Here is a tiny trained network, its code and every weight. The questions are about switching its units off for an input and a class, where a switched-off unit gives its printed mean instead of its output.

import numpy as np


def w(rows, s, z=0):
    codes = np.array(rows[::2]) - 128.0
    scale = np.full(codes.shape[1], s)
    scale[-1] = z or s
    return codes * scale


def f(y):
    return np.maximum(y, 0)


def log_softmax(a):
    a = a - a.max(-1, keepdims=True)
    return a - np.log(np.exp(a).sum(-1, keepdims=True))


def net(x, mask):
    res = np.array(x, float).reshape(1, 5) / 4 @ E
    y = f(res @ A[0][:, :-1].T + A[0][:, -1])
    res = res + np.where(mask, y, B[0][:, -1]) @ B[0][:, :-1]
    return log_softmax(res[-1] @ U[:, :-1].T + U[:, -1])


A, B = {}, {}
E = w([
[143,254,163],'x0',
[156,125,48],'x1',
[121,174,60],'x2',
[48,129,75],'x3',
[155,182,59],'x4',
],0.0093)
A[0] = w([
[108,90,104,251],'N0',
[106,202,154,149],'N1',
[58,155,172,234],'N2',
[156,59,56,166],'N3',
[4,97,118,212],'N4',
[129,203,133,95],'N5',
[159,124,167,189],'N6',
[215,223,168,211],'N7',
[185,106,81,176],'N8',
[193,66,106,146],'N9',
[78,144,65,150],'N10',
],0.014,0.0032)
B[0] = w([
[154,130,91,207],'N0',
[2,124,118,200],'N1',
[131,92,101,207],'N2',
[151,160,101,239],'N3',
[111,80,17,241],'N4',
[72,142,176,192],'N5',
[176,57,156,183],'N6',
[113,111,227,254],'N7',
[160,188,160,199],'N8',
[182,165,183,214],'N9',
[86,166,96,197],'N10',
],0.0078,0.0094)
U = w([
[250,99,169,96],'0',
[118,67,87,81],'1',
[148,179,84,34],'2',
[137,123,93,253],'3',
[69,182,160,94],'4',
[112,121,161,162],'5',
],0.018,0.0044)

Each question gives the input, the list of numbers given to net, and the class t.
The units are the neurons (one row each of A and B). Each row of codes is followed by its name. A weight is (code - 128) times the scale printed after its matrix; where a second scale follows, it is the last column's (A, B and U).
mask holds one flag per neuron, in row order. A switched-off neuron (its flag False) gives its mean, the last column of its row in B, instead of its output. The means were averaged over made-up inputs and are rounded, as every weight is.
A unit's drop is (log p(t) with every unit on - log p(t) with that unit switched off) / (log p(t) with every unit on - log p(t) with every unit switched off).
The circuit of an input: a set's keep is (log p(t) with only the set's units on - log p(t) with every unit switched off) / (log p(t) with every unit on - log p(t) with every unit switched off). Starting from all 11 units, units are removed one at a time, each time the one whose removal leaves the highest keep (on an exact tie, the one counted first), for as long as the keep stays at least 0.8.
circuit, biggest first: the units of the circuit, biggest drop first
unit that matters most: the unit with the biggest drop
top k neurons: the k neurons with the biggest drops, biggest first
drop when u is switched off: that unit's drop, to one decimal
input [-8,-5,-5,-2,1], class 0: unit that matters most : N9
input [0,5,1,-3,2], class 0: circuit, biggest first : N1, N4
input [1,-7,-3,-2,-7], class 1: circuit, biggest first : N9, N2, N7
input [8,-6,-6,-8,3], class 5: circuit, biggest first : N6, N1
input [0,3,1,-5,8], class 0: circuit, biggest first : N1, N7
input [4,-5,-6,-8,6], class 5: circuit, biggest first : N1, N7
input [-3,6,8,4,-5], class 2: top 2 neurons : N3, N10
input [3,1,1,7,8], class 4: circuit, biggest first : N5, N1
input [1,5,7,-8,4], class 0: top 2 neurons : N7, N1
input [-5,-6,7,-5,0], class 0: top 2 neurons : N1, N4
input [6,-6,-4,-8,5], class 5: top 2 neurons : N6, N1
input [-6,7,-3,0,-5], class 0: top 2 neurons : N9, N1
input [0,-1,2,7,-2], class 1: drop when N9 is switched off : 0.1
input [5,-2,-1,-8,6], class 4: circuit, biggest first : N1
input [2,1,8,4,-8], class 1: drop when N4 is switched off : 0.3
input [-5,-5,-3,2,-7], class 1: drop when N4 is switched off : 0.2
